Below are the code and all the weights of a small trained network. Each question names an input and a class and asks about switching units off, where a switched-off unit gives its printed mean instead of its output.

import numpy as np


def w(rows, s, z=0):
    codes = np.array(rows[::2]) - 128.0
    scale = np.full(codes.shape[1], s)
    scale[-1] = z or s
    return codes * scale


def f(y):
    return np.maximum(y, 0)


def log_softmax(a):
    a = a - a.max(-1, keepdims=True)
    return a - np.log(np.exp(a).sum(-1, keepdims=True))


def net(x, mask):
    res = np.array(x, float).reshape(1, 2) / 4 @ E
    y = f(res @ A[0][:, :-1].T + A[0][:, -1])
    res = res + np.where(mask, y, B[0][:, -1]) @ B[0][:, :-1]
    return log_softmax(res[-1] @ U[:, :-1].T + U[:, -1])


A, B = {}, {}
E = w([
[48,130,116,9,120,130,116,215,219,104],'x0',
[87,158,164,173,246,97,73,169,170,94],'x1',
],0.013)
A[0] = w([
[130,138,127,119,145,138,142,114,114,118,234],'N0',
[129,133,128,109,119,130,131,143,143,116,246],'N1',
[106,135,141,76,96,128,121,178,152,106,54],'N2',
[110,113,106,146,126,114,127,123,129,146,232],'N3',
[117,138,123,114,221,86,133,98,135,123,73],'N4',
[142,121,121,165,126,113,123,96,117,130,148],'N5',
[100,150,94,46,156,133,137,139,154,143,85],'N6',
[142,154,97,191,138,123,136,78,105,139,73],'N7',
[96,150,117,154,147,117,116,149,114,124,112],'N8',
[134,127,152,135,214,116,131,154,152,125,135],'N9',
[146,131,158,166,119,130,126,123,103,132,60],'N10',
[99,99,72,143,72,138,132,140,109,153,92],'N11',
[147,127,141,169,139,133,135,114,98,146,149],'N12',
[164,141,137,74,4,123,147,100,118,129,116],'N13',
[146,130,119,112,78,116,135,97,121,132,71],'N14',
[118,137,113,187,197,153,104,164,152,133,75],'N15',
],0.021,0.013)
B[0] = w([
[145,217,128,158,100,155,129,210,155,122,193],'N0',
[194,210,107,186,78,187,106,165,164,88,198],'N1',
[116,4,140,157,147,143,160,123,172,97,197],'N2',
[145,224,124,150,114,144,79,154,189,129,192],'N3',
[82,136,155,113,152,96,162,117,114,169,187],'N4',
[142,113,75,116,85,145,139,138,115,100,203],'N5',
[152,61,90,64,94,80,136,104,133,94,204],'N6',
[140,54,156,97,124,98,106,92,197,92,223],'N7',
[111,134,157,82,116,159,156,137,123,162,166],'N8',
[117,167,151,126,158,118,110,104,95,172,218],'N9',
[112,56,109,124,136,110,148,131,124,99,174],'N10',
[95,130,181,96,152,120,145,142,102,148,177],'N11',
[151,108,104,130,116,118,129,160,143,92,218],'N12',
[97,157,171,124,173,130,128,90,81,185,253],'N13',
[97,109,176,119,158,132,151,118,99,148,176],'N14',
[103,112,169,128,153,152,144,102,52,163,207],'N15',
],0.026,0.022)
U = w([
[68,144,197,99,176,161,167,125,54,229,86],'0',
[142,3,144,101,105,127,156,162,163,75,90],'1',
[168,242,137,152,88,201,108,227,153,135,254],'2',
[158,140,50,163,107,92,75,101,97,172,83],'3',
[90,146,66,168,126,139,149,170,79,158,88],'4',
],0.011,0.008)

Each question gives the input, the list of numbers given to net, and the class t.
The units are the neurons (one row each of A and B). Each row of codes is followed by its name. A weight is (code - 128) times the scale printed after its matrix; where a second scale follows, it is the last column's (A, B and U).
mask holds one flag per neuron, in row order. A switched-off neuron (its flag False) gives its mean, the last column of its row in B, instead of its output. The means were averaged over made-up inputs and are rounded, as every weight is.
A unit's drop is (log p(t) with every unit on - log p(t) with that unit switched off) / (log p(t) with every unit on - log p(t) with every unit switched off).
most important unit: the unit with the biggest drop
k most important neurons: the k neurons with the biggest drops, biggest first
drop of u: that unit's drop, to one decimal
input [5,-4], class 1: 3 most important neurons	(N2, N6, N9)
input [-3,-2], class 2: most important unit	N2
input [7,5], class 1: 2 most important neurons	(N6, N2)
input [0,-3], class 2: 3 most important neurons	(N15, N4, N9)
input [4,-1], class 1: 2 most important neurons	(N2, N6)
input [6,-5], class 1: 2 most important neurons	(N2, N6)
input [3,3], class 2: drop of N7	0.5
input [1,-3], class 2: drop of N15	0.4
input [-1,-3], class 2: drop of N15	0.4
input [-6,4], class 1: drop of N7	0.1
